Below is a small trained network, with its code and all its weights. Each question gives an input and a class and asks what happens when units are switched off, that is, made to give their printed mean instead of their output.

import numpy as np


def w(rows, s, z=0):
    codes = np.array(rows[::2]) - 128.0
    scale = np.full(codes.shape[1], s)
    scale[-1] = z or s
    return codes * scale


def norm(h):
    return h / np.sqrt((h * h).mean(-1, keepdims=True) + 1e-5)


def f(y):
    return np.maximum(y, 0)


def log_softmax(a):
    a = a - a.max(-1, keepdims=True)
    return a - np.log(np.exp(a).sum(-1, keepdims=True))


def net(x, mask):
    res = np.array(x, float).reshape(1, 7) / 4 @ E
    u = 0
    for l in range(3):
        y = f(norm(res) @ A[l][:, :-1].T + A[l][:, -1])
        res = res + np.where(mask[u : u + 6], y, B[l][:, -1]) @ B[l][:, :-1]
        u += 6
    return log_softmax(norm(res)[-1] @ U[:, :-1].T + U[:, -1])


A, B = {}, {}
E = w([
[59,107,130,27,159],'x0',
[169,166,157,117,65],'x1',
[254,134,186,122,196],'x2',
[160,195,229,112,177],'x3',
[111,51,142,158,85],'x4',
[65,51,172,173,171],'x5',
[113,100,94,124,133],'x6',
],0.0087)
A[0] = w([
[199,133,160,100,148,82],'L0N0',
[193,20,157,125,142,39],'L0N1',
[46,154,201,37,174,3],'L0N2',
[85,245,64,113,254,150],'L0N3',
[228,73,175,157,129,72],'L0N4',
[119,14,169,75,148,153],'L0N5',
],0.0089,0.0034)
B[0] = w([
[110,236,81,163,129,193],'L0N0',
[93,39,111,245,47,191],'L0N1',
[111,37,35,156,161,209],'L0N2',
[232,78,40,10,196,253],'L0N3',
[62,202,165,205,67,217],'L0N4',
[2,165,186,218,90,239],'L0N5',
],0.0076,0.0047)
A[1] = w([
[35,187,181,70,198,241],'L1N0',
[56,157,119,7,34,8],'L1N1',
[182,113,150,196,184,61],'L1N2',
[112,142,103,181,80,47],'L1N3',
[132,60,75,131,150,156],'L1N4',
[171,195,194,142,69,7],'L1N5',
],0.014,0.0016)
B[1] = w([
[107,71,60,89,222,230],'L1N0',
[146,124,138,205,4,241],'L1N1',
[174,183,115,156,45,209],'L1N2',
[167,82,77,117,192,254],'L1N3',
[59,109,117,144,160,253],'L1N4',
[147,164,184,208,168,225],'L1N5',
],0.015,0.0056)
A[2] = w([
[151,172,230,24,218,107],'L2N0',
[2,125,218,101,204,7],'L2N1',
[117,10,104,161,141,66],'L2N2',
[128,176,94,177,194,45],'L2N3',
[218,243,164,82,121,137],'L2N4',
[60,82,236,81,154,29],'L2N5',
],0.0093,0.0017)
B[2] = w([
[247,114,49,90,24,150],'L2N0',
[133,114,80,89,223,177],'L2N1',
[11,170,140,150,157,255],'L2N2',
[185,35,122,178,179,196],'L2N3',
[122,213,139,45,120,184],'L2N4',
[144,80,45,111,194,146],'L2N5',
],0.011,0.0067)
U = w([
[232,252,197,171,71,173],'0',
[182,111,155,97,59,21],'1',
[236,192,97,14,173,103],'2',
[76,99,125,196,54,184],'3',
[208,175,107,184,183,92],'4',
[54,84,63,91,232,177],'5',
[149,126,230,119,139,2],'6',
],0.013,0.0055)

Each question gives the input, the list of numbers given to net, and the class t.
The units are the neurons (one row each of A and B). Each row of codes is followed by its name. A weight is (code - 128) times the scale printed after its matrix; where a second scale follows, it is the last column's (A, B and U).
mask holds one flag per neuron, layer by layer. A switched-off neuron (its flag False) gives its mean, the last column of its row in B, instead of its output. The means were averaged over made-up inputs and are rounded, as every weight is.
A unit's drop is (log p(t) with every unit on - log p(t) with that unit switched off) / (log p(t) with every unit on - log p(t) with every unit switched off).
The circuit of an input: a set's keep is (log p(t) with only the set's units on - log p(t) with every unit switched off) / (log p(t) with every unit on - log p(t) with every unit switched off). Starting from the 12 units with the biggest drops (on a tie, the unit counted first), units are removed one at a time, each time the one whose removal leaves the highest keep (on an exact tie, the one counted first), for as long as the keep stays at least 0.8.
units of the circuit, in order: the units of the circuit, biggest drop first
unit that matters most: the unit with the biggest drop
top k neurons: the k neurons with the biggest drops, biggest first
top k neurons in layer l: the k neurons of layer l with the biggest drops, biggest first
drop when u is switched off: that unit's drop, to one decimal
input [3,1,4,-7,-1,-7,5], class 3: units of the circuit, in order -> [L1N1; L1N0]
input [-4,8,-2,-5,0,7,-6], class 5: top 2 neurons -> [L1N3; L1N1]
input [-8,-7,-6,8,0,3,-6], class 0: units of the circuit, in order -> [L1N2; L1N4]
input [-2,5,-3,-6,-4,-6,0], class 0: unit that matters most -> L0N2
input [-8,5,-6,-1,0,-4,-1], class 0: units of the circuit, in order -> [L1N0; L1N4]
input [-3,6,-6,8,1,2,-1], class 4: units of the circuit, in order -> [L1N5; L1N0; L0N1]
input [2,6,1,-7,-7,0,-5], class 1: top 2 neurons -> [L1N1; L1N5]
input [-5,4,-6,-8,-8,-8,6], class 0: top 2 neurons in layer 1 -> [L1N1; L1N0]
input [-5,1,-2,4,-6,-5,0], class 2: units of the circuit, in order -> [L0N3; L2N4]
input [5,-1,1,6,-1,-5,-3], class 2: top 2 neurons -> [L0N3; L2N0]
input [7,5,-4,-4,-6,5,6], class 3: top 2 neurons in layer 1 -> [L1N1; L1N3]
input [-5,-3,3,7,2,7,-7], class 0: top 2 neurons -> [L1N2; L1N4]
input [5,8,2,2,3,1,3], class 3: top 3 neurons -> [L1N1; L1N4; L2N1]
input [-2,4,-1,8,-3,-4,5], class 2: top neuron in layer 0 -> [L0N3]
input [-4,7,2,1,4,7,-5], class 0: top 4 neurons in layer 1 -> [L1N0; L1N4; L1N2; L1N5]
input [-8,-6,0,-4,-7,-6,2], class 2: top 4 neurons in layer 1 -> [L1N0; L1N1; L1N5; L1N3]
input [2,4,8,1,0,6,-6], class 0: top 3 neurons -> [L1N2; L1N4; L0N1]
input [-6,-8,-8,4,-7,-8,5], class 2: top 2 neurons in layer 0 -> [L0N3; L0N2]
input [-3,3,-3,8,-8,-5,4], class 2: drop when L0N3 is switched off -> 0.2
input [-6,0,0,-5,7,-4,4], class 5: drop when L2N3 is switched off -> 0.0
